Below are the code and all the weights of a small trained network. Each question names an input and a target symbol and asks about switching units off, where a switched-off unit gives its printed mean instead of its output.

import numpy as np


def w(rows, s, z=0):
    codes = np.array(rows[::2]) - 128.0
    scale = np.full(codes.shape[1], s)
    scale[-1] = z or s
    return codes * scale


def f(y):
    return np.maximum(y, 0)


def softmax(a):
    e = np.exp(a - a.max(-1, keepdims=True))
    return e / e.sum(-1, keepdims=True)


def log_softmax(a):
    a = a - a.max(-1, keepdims=True)
    return a - np.log(np.exp(a).sum(-1, keepdims=True))


def net(x, mask):
    ids = ['ΘΠΦΨΩγδεζμ'.index(c) for c in x.split()]
    T = len(ids)
    res = E[ids] + P[:T]
    u = 0
    for l in range(2):
        q, k, v = (res @ M[l].T for M in (Q, K, V))
        z = softmax(np.where(np.tri(T) > 0, q @ k.T / 3**0.5, -1e9)) @ v
        res = res + np.where(mask[u], z, O[l][:, -1]) @ O[l][:, :-1]
        u += 1
        y = f(res @ A[l][:, :-1].T + A[l][:, -1])
        res = res + np.where(mask[u : u + 4], y, B[l][:, -1]) @ B[l][:, :-1]
        u += 4
    return log_softmax(res[-1] @ U[:, :-1].T + U[:, -1])


Q, K, V, O, A, B = {}, {}, {}, {}, {}, {}
E = w([
[157,50,85,115],'Θ',
[107,112,116,156],'Π',
[207,91,204,112],'Φ',
[151,42,113,77],'Ψ',
[245,105,2,151],'Ω',
[68,120,15,138],'γ',
[101,109,186,107],'δ',
[93,66,32,76],'ε',
[194,228,175,195],'ζ',
[34,225,91,29],'μ',
],0.0098)
P = w([
[143,117,102,159],'0',
[188,204,66,67],'1',
[100,77,176,85],'2',
[149,88,113,253],'3',
[207,205,69,101],'4',
[96,67,173,95],'5',
],0.0062)
Q[0] = w([
[40,107,17,193],'0.h0',
[95,86,237,239],'0.h0',
[3,184,137,78],'0.h0',
],0.013)
K[0] = w([
[105,127,89,220],'0.h0',
[225,150,152,177],'0.h0',
[85,248,166,148],'0.h0',
],0.017)
V[0] = w([
[116,113,156,125],'0.h0',
[254,58,154,37],'0.h0',
[176,3,115,109],'0.h0',
],0.0064)
O[0] = w([
[107,97,133,115,111],'0.h0',
[253,114,222,138,253],'0.h0',
[220,67,136,172,213],'0.h0',
],0.0056,0.0027)
A[0] = w([
[51,143,254,118,218],'0.n0',
[162,121,81,160,252],'0.n1',
[43,72,174,37,87],'0.n2',
[83,54,211,99,129],'0.n3',
],0.013,0.0022)
B[0] = w([
[30,243,99,219,191],'0.n0',
[171,87,84,96,254],'0.n1',
[3,66,255,117,186],'0.n2',
[186,162,176,27,202],'0.n3',
],0.011,0.005)
Q[1] = w([
[254,95,84,173],'1.h0',
[144,252,178,114],'1.h0',
[104,170,52,15],'1.h0',
],0.0096)
K[1] = w([
[173,136,175,243],'1.h0',
[148,254,144,63],'1.h0',
[30,169,134,125],'1.h0',
],0.0099)
V[1] = w([
[118,40,208,157],'1.h0',
[32,66,97,65],'1.h0',
[154,26,135,3],'1.h0',
],0.0077)
O[1] = w([
[137,80,202,140,175],'1.h0',
[22,112,153,142,22],'1.h0',
[129,1,156,197,250],'1.h0',
],0.0086,0.002)
A[1] = w([
[141,159,252,140,78],'1.n0',
[185,145,199,87,162],'1.n1',
[110,133,186,196,255],'1.n2',
[82,73,127,83,158],'1.n3',
],0.015,0.0063)
B[1] = w([
[189,92,5,127,217],'1.n0',
[82,179,160,66,253],'1.n1',
[189,166,196,231,206],'1.n2',
[54,72,110,75,208],'1.n3',
],0.016,0.015)
U = w([
[132,81,161,165,57],'Θ',
[120,128,146,180,227],'Π',
[180,109,137,117,114],'Φ',
[109,105,254,124,126],'Ψ',
[175,106,64,153,30],'Ω',
[87,137,52,146,123],'γ',
[147,176,135,188,169],'δ',
[112,94,92,103,134],'ε',
[104,207,86,90,107],'ζ',
[66,150,158,99,254],'μ',
],0.01,0.0051)

Each question gives the input, a string of symbols that net reads in full, and the target symbol t.
The units are the heads (3 rows each of Q, K, V and O) and the neurons (one row each of A and B). Each row of codes is followed by its name. A weight is (code - 128) times the scale printed after its matrix; where a second scale follows, it is the last column's (O, A, B and U).
mask holds one flag per unit, layer by layer, with each layer's heads first. A switched-off unit (its flag False) gives its mean, the last column of its rows in O or B, instead of its output. The means were averaged over made-up inputs and are rounded, as every weight is.
A unit's drop is (log p(t) with every unit on - log p(t) with that unit switched off) / (log p(t) with every unit on - log p(t) with every unit switched off).
The circuit of an input: a set's keep is (log p(t) with only the set's units on - log p(t) with every unit switched off) / (log p(t) with every unit on - log p(t) with every unit switched off). Starting from all 10 units, units are removed one at a time, each time the one whose removal leaves the highest keep (on an exact tie, the one counted first), for as long as the keep stays at least 0.8.
circuit, biggest first: the units of the circuit, biggest drop first
unit that matters most: the unit with the biggest drop
k most important neurons: the k neurons with the biggest drops, biggest first
top k neurons in layer l: the k neurons of layer l with the biggest drops, biggest first
input Ψ ε δ, target Ω: 4 most important neurons => 1.n0, 0.n2, 0.n3, 1.n2
input Φ ζ μ ζ Ψ, target μ: circuit, biggest first => 0.n0, 0.h0, 0.n2, 1.h0
input Ψ Π Ω Φ Φ μ, target γ: circuit, biggest first => 1.n0, 0.n2, 0.n0, 1.h0
input Ω γ μ Φ γ, target μ: unit that matters most => 0.n2
input δ ζ Ψ ζ Θ Θ, target μ: 3 most important neurons => 0.n3, 1.n1, 1.n0
input ζ ζ ζ Ψ Ψ, target ζ: 4 most important neurons => 0.n2, 0.n0, 0.n1, 1.n2
input Φ Φ ζ Ω δ, target ζ: circuit, biggest first => 0.n2, 1.h0, 0.n0
input Φ Θ μ γ Π, target μ: 4 most important neurons => 0.n0, 1.n0, 0.n2, 0.n1
input Φ ε ζ δ δ Ψ, target ε: circuit, biggest first => 1.n0, 0.n2, 1.n3, 1.h0
input δ γ ε ζ Ψ, target ζ: circuit, biggest first => 1.h0, 0.n2, 0.n3
input ε Ω μ ζ Ω Ψ, target ε: circuit, biggest first => 0.n2, 1.n0, 1.n3, 1.h0
input Ω Ψ ζ Ψ ε, target ζ: circuit, biggest first => 1.h0, 0.n0, 0.n2
input Φ ζ ζ, target δ: top 2 neurons in layer 0 => 0.n0, 0.n3
input ζ μ Π ζ Ω, target ζ: 2 most important neurons => 1.n0, 1.n2
input Ω Φ Φ Φ, target Φ: top neuron in layer 1 => 1.n0
input Ψ Ω Θ Φ Θ, target Φ: circuit, biggest first => 0.h0, 1.h0
input ζ ζ ζ Θ, target Θ: 3 most important neurons => 1.n0, 1.n1, 0.n0
input Φ Ω ε ζ Θ, target ζ: 4 most important neurons => 1.n2, 0.n2, 1.n1, 1.n0
input ζ ζ Φ Ω, target Ω: 4 most important neurons => 0.n3, 1.n1, 0.n1, 0.n2
input ε ζ γ, target Ψ: top 2 neurons in layer 1 => 1.n0, 1.n2
input δ μ Ψ ζ Ω, target ζ: 2 most important neurons => 1.n1, 1.n2
input ε γ Φ, target ζ: unit that matters most => 1.n1
input Θ ζ ζ ζ δ, target ζ: circuit, biggest first => 1.h0, 0.n0, 0.h0
input ζ Φ ζ δ, target δ: 4 most important neurons => 0.n0, 1.n3, 0.n1, 1.n1
input μ Φ Φ ζ, target ζ: top 2 neurons in layer 1 => 1.n1, 1.n2
input Ω ζ Φ Φ Ψ, target Ψ: 3 most important neurons => 1.n0, 0.n0, 1.n1
input ζ Ω ζ Θ Π, target ζ: top neuron in layer 0 => 0.n2
